Here is a tiny trained network, its code and every weight. The questions are about switching its units off for an input and a class, where a switched-off unit gives its printed mean instead of its output.

import numpy as np


def w(rows, s, z=0):
    codes = np.array(rows[::2]) - 128.0
    scale = np.full(codes.shape[1], s)
    scale[-1] = z or s
    return codes * scale


def f(y):
    return y / 2 * (1 + np.tanh(0.7978845608 * (y + 0.044715 * y**3)))


def log_softmax(a):
    a = a - a.max(-1, keepdims=True)
    return a - np.log(np.exp(a).sum(-1, keepdims=True))


def net(x, mask):
    res = np.array(x, float).reshape(1, 7) / 4 @ E
    y = f(res @ A[0][:, :-1].T + A[0][:, -1])
    res = res + np.where(mask, y, B[0][:, -1]) @ B[0][:, :-1]
    return log_softmax(res[-1] @ U[:, :-1].T + U[:, -1])


A, B = {}, {}
E = w([
[132,27,69,81,198],'x0',
[85,165,90,172,200],'x1',
[79,238,203,29,89],'x2',
[69,121,195,112,109],'x3',
[229,162,173,219,144],'x4',
[66,142,203,171,126],'x5',
[136,158,254,102,157],'x6',
],0.0097)
A[0] = w([
[197,198,150,254,155,107],'n1',
[112,66,72,154,47,117],'n2',
[193,142,147,239,60,74],'n3',
[135,43,158,146,136,98],'n4',
[88,8,73,125,156,2],'n5',
[127,130,41,163,69,68],'n6',
[138,242,102,197,178,139],'n7',
[96,152,198,168,155,160],'n8',
[77,203,163,9,93,160],'n9',
[94,99,188,135,183,103],'n10',
[217,118,125,144,216,161],'n11',
[85,146,84,78,185,36],'n12',
[95,55,63,166,41,81],'n13',
[112,157,113,121,142,6],'n14',
[109,214,191,131,50,157],'n15',
[100,97,140,139,92,91],'n16',
],0.0086,0.0067)
B[0] = w([
[117,168,165,119,2,207],'n1',
[186,50,48,108,215,183],'n2',
[64,167,184,178,186,181],'n3',
[183,89,125,104,105,160],'n4',
[158,151,162,155,60,198],'n5',
[59,105,66,190,90,166],'n6',
[62,181,226,107,77,186],'n7',
[166,60,145,147,123,191],'n8',
[172,165,189,197,30,247],'n9',
[131,80,74,146,213,155],'n10',
[163,93,132,90,111,199],'n11',
[123,181,241,245,107,144],'n12',
[162,44,58,112,142,187],'n13',
[115,154,205,190,18,118],'n14',
[174,166,194,94,101,241],'n15',
[164,125,143,113,84,132],'n16',
],0.0092,0.012)
U = w([
[128,189,246,115,152,246],'0',
[66,176,146,196,176,2],'1',
[170,37,128,144,151,173],'2',
],0.012,0.0055)

Each question gives the input, the list of numbers given to net, and the class t.
The units are the neurons (one row each of A and B). Each row of codes is followed by its name. A weight is (code - 128) times the scale printed after its matrix; where a second scale follows, it is the last column's (A, B and U).
mask holds one flag per neuron, in row order. A switched-off neuron (its flag False) gives its mean, the last column of its row in B, instead of its output. The means were averaged over made-up inputs and are rounded, as every weight is.
A unit's drop is (log p(t) with every unit on - log p(t) with that unit switched off) / (log p(t) with every unit on - log p(t) with every unit switched off).
The circuit of an input: a set's keep is (log p(t) with only the set's units on - log p(t) with every unit switched off) / (log p(t) with every unit on - log p(t) with every unit switched off). Starting from the 12 units with the biggest drops (on a tie, the unit counted first), units are removed one at a time, each time the one whose removal leaves the highest keep (on an exact tie, the one counted first), for as long as the keep stays at least 0.8.
circuit, biggest first: the units of the circuit, biggest drop first
unit that matters most: the unit with the biggest drop
k most important neurons: the k neurons with the biggest drops, biggest first
drop when u is switched off: that unit's drop, to one decimal
input [2,5,2,-8,-5,4,0], class 1: circuit, biggest first	n15; n11
input [7,5,1,-6,-4,-3,4], class 0: unit that matters most	n12
input [-5,-5,-4,-7,-1,5,-2], class 1: 3 most important neurons	n3; n8; n11
input [0,4,-5,6,-6,-3,7], class 2: 3 most important neurons	n7; n15; n10
input [-3,2,-5,-3,-1,8,0], class 1: 3 most important neurons	n15; n9; n5
input [-8,-7,-8,-8,8,8,-5], class 0: 4 most important neurons	n1; n7; n3; n11
input [-3,-1,-5,0,-3,4,3], class 2: 3 most important neurons	n7; n9; n15
input [0,8,-8,-7,1,4,7], class 0: 2 most important neurons	n7; n1
input [4,7,-3,-4,3,4,-4], class 1: 2 most important neurons	n7; n8
input [-5,-2,1,-2,4,-3,-8], class 1: drop when n6 is switched off	0.2
input [1,-1,-4,8,-2,-3,8], class 2: drop when n15 is switched off	0.1
